Here is a tiny trained network, its code and every weight. The questions are about switching its units off for an input and a class, where a switched-off unit gives its printed mean instead of its output.

import numpy as np


def w(rows, s, z=0):
    codes = np.array(rows[::2]) - 128.0
    scale = np.full(codes.shape[1], s)
    scale[-1] = z or s
    return codes * scale


def f(y):
    return np.maximum(y, 0)


def log_softmax(a):
    a = a - a.max(-1, keepdims=True)
    return a - np.log(np.exp(a).sum(-1, keepdims=True))


def net(x, mask):
    res = np.array(x, float).reshape(1, 7) / 4 @ E
    y = f(res @ A[0][:, :-1].T + A[0][:, -1])
    res = res + np.where(mask, y, B[0][:, -1]) @ B[0][:, :-1]
    return log_softmax(res[-1] @ U[:, :-1].T + U[:, -1])


A, B = {}, {}
E = w([
[93,136,113,133,184],'x0',
[95,77,43,3,109],'x1',
[127,131,125,130,128],'x2',
[133,128,131,126,123],'x3',
[126,128,126,135,121],'x4',
[133,128,129,124,128],'x5',
[35,38,241,126,159],'x6',
],0.0076)
A[0] = w([
[106,62,196,86,121,86],'N0',
[47,68,182,137,252,244],'N1',
[110,9,214,98,149,123],'N2',
[48,61,34,2,88,12],'N3',
[245,151,28,110,209,81],'N4',
[139,139,205,177,132,4],'N5',
[163,47,139,16,119,70],'N6',
],0.0078,0.0033)
B[0] = w([
[213,134,20,214,146,186],'N0',
[126,100,74,104,213,254],'N1',
[179,94,11,211,112,223],'N2',
[112,212,254,223,219,217],'N3',
[132,67,56,198,130,204],'N4',
[112,223,113,198,169,168],'N5',
[68,208,98,171,216,179],'N6',
],0.0067,0.008)
U = w([
[107,221,204,184,156,84],'0',
[153,112,119,111,146,249],'1',
[140,72,30,159,97,40],'2',
[83,96,96,120,102,255],'3',
[123,98,121,129,120,189],'4',
[135,123,129,123,136,135],'5',
[201,119,143,85,173,133],'6',
[28,86,239,1,21,2],'7',
],0.0094,0.0049)

Each question gives the input, the list of numbers given to net, and the class t.
The units are the neurons (one row each of A and B). Each row of codes is followed by its name. A weight is (code - 128) times the scale printed after its matrix; where a second scale follows, it is the last column's (A, B and U).
mask holds one flag per neuron, in row order. A switched-off neuron (its flag False) gives its mean, the last column of its row in B, instead of its output. The means were averaged over made-up inputs and are rounded, as every weight is.
A unit's drop is (log p(t) with every unit on - log p(t) with that unit switched off) / (log p(t) with every unit on - log p(t) with every unit switched off).
The circuit of an input: a set's keep is (log p(t) with only the set's units on - log p(t) with every unit switched off) / (log p(t) with every unit on - log p(t) with every unit switched off). Starting from all 7 units, units are removed one at a time, each time the one whose removal leaves the highest keep (on an exact tie, the one counted first), for as long as the keep stays at least 0.8.
circuit, biggest first: the units of the circuit, biggest drop first
unit that matters most: the unit with the biggest drop
top k neurons: the k neurons with the biggest drops, biggest first
drop of u: that unit's drop, to one decimal
input [-3,-5,-2,2,1,0,7], class 2: top 2 neurons : N2, N3
input [-5,6,-1,5,5,0,5], class 0: top 3 neurons : N3, N6, N4
input [-4,-3,7,2,-2,-3,8], class 2: circuit, biggest first : N2, N0
input [8,-6,4,-3,3,7,7], class 1: unit that matters most : N1
input [-4,4,-6,-4,-4,-5,6], class 2: top 3 neurons : N2, N0, N1
input [2,1,-2,2,-6,-4,6], class 2: top 4 neurons : N2, N0, N3, N1
input [-1,-1,4,7,1,6,7], class 2: top 3 neurons : N2, N0, N3
input [-6,4,-4,1,4,5,8], class 2: drop of N2 : 1.0
input [4,7,3,-4,-4,-4,-4], class 0: drop of N2 : 0.1
input [6,8,5,-5,8,2,-4], class 0: drop of N3 : 0.8
input [-2,6,0,-2,1,0,-5], class 0: drop of N4 : -0.1
